Below are the code and all the weights of a small trained network. Each question names an input and a target symbol and asks about switching units off, where a switched-off unit gives its printed mean instead of its output.

import numpy as np


def w(rows, s, z=0):
    codes = np.array(rows[::2]) - 128.0
    scale = np.full(codes.shape[1], s)
    scale[-1] = z or s
    return codes * scale


def norm(h):
    return h / np.sqrt((h * h).mean(-1, keepdims=True) + 1e-5)


def f(y):
    return y / 2 * (1 + np.tanh(0.7978845608 * (y + 0.044715 * y**3)))


def softmax(a):
    e = np.exp(a - a.max(-1, keepdims=True))
    return e / e.sum(-1, keepdims=True)


def log_softmax(a):
    a = a - a.max(-1, keepdims=True)
    return a - np.log(np.exp(a).sum(-1, keepdims=True))


def net(x, mask):
    ids = ['γεμξφψ'.index(c) for c in x.split()]
    T = len(ids)
    res = E[ids] + P[:T]
    u = 0
    for l in range(2):
        r = norm(res)
        for j in range(2):
            rows = slice(3 * j, 3 * j + 3)
            q, k, v = (r @ M[l][rows].T for M in (Q, K, V))
            z = softmax(np.where(np.tri(T) > 0, q @ k.T / 3**0.5, -1e9)) @ v
            o = O[l][rows]
            res = res + np.where(mask[u + j], z, o[:, -1]) @ o[:, :-1]
        u += 2
        y = f(norm(res) @ A[l][:, :-1].T + A[l][:, -1])
        res = res + np.where(mask[u : u + 16], y, B[l][:, -1]) @ B[l][:, :-1]
        u += 16
    return log_softmax(norm(res)[-1] @ U[:, :-1].T + U[:, -1])


Q, K, V, O, A, B = {}, {}, {}, {}, {}, {}
E = w([
[135,130,251],'γ',
[102,132,139],'ε',
[154,48,99],'μ',
[57,135,147],'ξ',
[239,82,52],'φ',
[159,88,115],'ψ',
],0.018)
P = w([
[147,195,187],'0',
[177,190,199],'1',
[29,31,73],'2',
[204,200,176],'3',
[35,46,86],'4',
[230,213,155],'5',
[30,22,100],'6',
[255,238,121],'7',
[24,15,131],'8',
[235,202,163],'9',
],0.0056)
Q[0] = w([
[52,21,197],'0.h1',
[82,166,106],'0.h1',
[55,1,82],'0.h1',
[219,179,134],'0.h2',
[79,176,107],'0.h2',
[148,16,126],'0.h2',
],0.0075)
K[0] = w([
[241,221,129],'0.h1',
[52,62,136],'0.h1',
[192,189,102],'0.h1',
[158,36,91],'0.h2',
[69,163,2],'0.h2',
[90,103,133],'0.h2',
],0.0069)
V[0] = w([
[140,176,104],'0.h1',
[135,143,156],'0.h1',
[123,2,153],'0.h1',
[118,156,32],'0.h2',
[180,209,100],'0.h2',
[184,161,77],'0.h2',
],0.0093)
O[0] = w([
[254,119,18,75],'0.h1',
[191,94,123,147],'0.h1',
[136,60,219,242],'0.h1',
[107,160,100,4],'0.h2',
[92,180,90,32],'0.h2',
[109,194,126,39],'0.h2',
],0.0069,0.0031)
A[0] = w([
[43,82,147,227],'0.n1',
[176,140,192,126],'0.n2',
[115,62,42,179],'0.n3',
[154,187,156,152],'0.n4',
[147,65,80,92],'0.n5',
[144,78,110,4],'0.n6',
[80,101,117,196],'0.n7',
[2,76,27,80],'0.n8',
[75,140,178,38],'0.n9',
[73,83,137,9],'0.n10',
[147,138,117,60],'0.n11',
[156,110,111,106],'0.n12',
[124,117,101,80],'0.n13',
[152,99,89,82],'0.n14',
[152,48,66,121],'0.n15',
[41,191,108,255],'0.n16',
],0.0097,0.0031)
B[0] = w([
[109,120,61,253],'0.n1',
[131,192,173,185],'0.n2',
[122,169,54,182],'0.n3',
[142,186,140,140],'0.n4',
[115,150,121,162],'0.n5',
[121,131,125,130],'0.n6',
[122,117,71,174],'0.n7',
[254,131,67,173],'0.n8',
[99,98,125,158],'0.n9',
[157,86,120,146],'0.n10',
[149,103,149,109],'0.n11',
[112,132,151,132],'0.n12',
[130,117,97,114],'0.n13',
[110,130,130,131],'0.n14',
[73,163,82,189],'0.n15',
[136,126,70,164],'0.n16',
],0.0081,0.0057)
Q[1] = w([
[168,177,156],'1.h1',
[66,155,104],'1.h1',
[32,112,36],'1.h1',
[3,126,200],'1.h2',
[77,114,255],'1.h2',
[87,104,185],'1.h2',
],0.0068)
K[1] = w([
[254,100,209],'1.h1',
[98,95,115],'1.h1',
[83,215,112],'1.h1',
[93,155,166],'1.h2',
[68,133,162],'1.h2',
[103,196,62],'1.h2',
],0.012)
V[1] = w([
[19,139,254],'1.h1',
[26,161,111],'1.h1',
[112,68,137],'1.h1',
[60,144,122],'1.h2',
[221,96,143],'1.h2',
[136,135,100],'1.h2',
],0.0092)
O[1] = w([
[89,209,97,128],'1.h1',
[2,155,203,133],'1.h1',
[134,94,54,254],'1.h1',
[90,232,89,116],'1.h2',
[190,30,78,162],'1.h2',
[70,66,112,124],'1.h2',
],0.0061,0.0015)
A[1] = w([
[132,234,154,2],'1.n1',
[127,111,148,87],'1.n2',
[92,131,165,120],'1.n3',
[6,164,145,83],'1.n4',
[137,126,145,90],'1.n5',
[89,141,142,147],'1.n6',
[152,99,178,107],'1.n7',
[127,121,158,68],'1.n8',
[214,118,110,155],'1.n9',
[49,176,6,14],'1.n10',
[89,111,43,192],'1.n11',
[84,175,175,161],'1.n12',
[160,101,168,117],'1.n13',
[200,152,141,120],'1.n14',
[148,107,189,93],'1.n15',
[88,132,174,124],'1.n16',
],0.014,0.0073)
B[1] = w([
[156,149,53,144],'1.n1',
[139,130,120,119],'1.n2',
[161,125,62,145],'1.n3',
[26,22,88,180],'1.n4',
[135,161,132,118],'1.n5',
[163,106,37,148],'1.n6',
[123,185,93,150],'1.n7',
[155,160,126,117],'1.n8',
[22,144,161,195],'1.n9',
[87,237,1,177],'1.n10',
[128,83,194,254],'1.n11',
[152,156,17,190],'1.n12',
[74,191,51,152],'1.n13',
[98,123,120,155],'1.n14',
[143,240,114,149],'1.n15',
[158,95,87,155],'1.n16',
],0.0063,0.0078)
U = w([
[192,165,138,253],'γ',
[210,197,3,65],'ε',
[125,99,187,160],'μ',
[43,168,50,21],'ξ',
[253,120,98,138],'φ',
[96,170,156,179],'ψ',
],0.012,0.0043)

Each question gives the input, a string of symbols that net reads in full, and the target symbol t.
The units are the heads (3 rows each of Q, K, V and O) and the neurons (one row each of A and B). Each row of codes is followed by its name. A weight is (code - 128) times the scale printed after its matrix; where a second scale follows, it is the last column's (O, A, B and U).
mask holds one flag per unit, layer by layer, with each layer's heads first. A switched-off unit (its flag False) gives its mean, the last column of its rows in O or B, instead of its output. The means were averaged over made-up inputs and are rounded, as every weight is.
A unit's drop is (log p(t) with every unit on - log p(t) with that unit switched off) / (log p(t) with every unit on - log p(t) with every unit switched off).
The circuit of an input: a set's keep is (log p(t) with only the set's units on - log p(t) with every unit switched off) / (log p(t) with every unit on - log p(t) with every unit switched off). Starting from the 12 units with the biggest drops (on a tie, the unit counted first), units are removed one at a time, each time the one whose removal leaves the highest keep (on an exact tie, the one counted first), for as long as the keep stays at least 0.8.
units of the circuit, in order: the units of the circuit, biggest drop first
unit that matters most: the unit with the biggest drop
k most important neurons: the k neurons with the biggest drops, biggest first
top k neurons in layer l: the k neurons of layer l with the biggest drops, biggest first
heads that matter: for each layer, one digit per head in row order, 1 if its drop is at least 0.15 and else 0, layers parted by /
input ε μ ψ ξ γ, target ξ: units of the circuit, in order -> (1.h2 1.n12)
input μ ξ ξ ξ ξ ξ ψ ξ γ, target ξ: unit that matters most -> 1.n12
input ξ ε γ ε ξ ε ψ ε μ, target ε: heads that matter -> 10 / 00
input ε γ ε γ μ ε ε, target ε: units of the circuit, in order -> (0.h1 0.n8)
input γ μ ξ, target μ: heads that matter -> 11 / 00
input ε φ γ ε ξ, target ε: 2 most important neurons -> (0.n8 0.n1)
input γ γ γ, target γ: heads that matter -> 01 / 11
input ξ ε ε γ ξ ε ξ ε ψ, target ε: top 2 neurons in layer 1 -> (1.n10 1.n4)
input φ φ ξ, target φ: heads that matter -> 00 / 10
input γ ψ γ ε, target ε: top 4 neurons in layer 0 -> (0.n8 0.n2 0.n10 0.n16)
input μ μ ξ ξ φ, target ξ: heads that matter -> 10 / 10
input φ φ ξ φ ξ γ ε, target φ: units of the circuit, in order -> (0.n8 1.h1 0.h1)
input ε ξ ε ξ φ, target ξ: 2 most important neurons -> (0.n15 0.n3)
input ξ φ ε μ ε, target μ: heads that matter -> 00 / 10
input ξ ξ ξ ε φ ψ, target ψ: heads that matter -> 00 / 00
input ξ ξ γ μ ε, target μ: most important neuron -> (0.n16)
input ε ξ φ γ γ, target γ: heads that matter -> 11 / 00
input ε ξ μ μ ξ, target μ: heads that matter -> 11 / 10
input ε γ ε μ ψ, target μ: heads that matter -> 10 / 10
input ξ μ ψ, target μ: heads that matter -> 10 / 00
input ε ε ξ, target ε: most important neuron -> (0.n8)
input ε ψ ψ ψ, target ψ: 2 most important neurons -> (1.n9 0.n8)
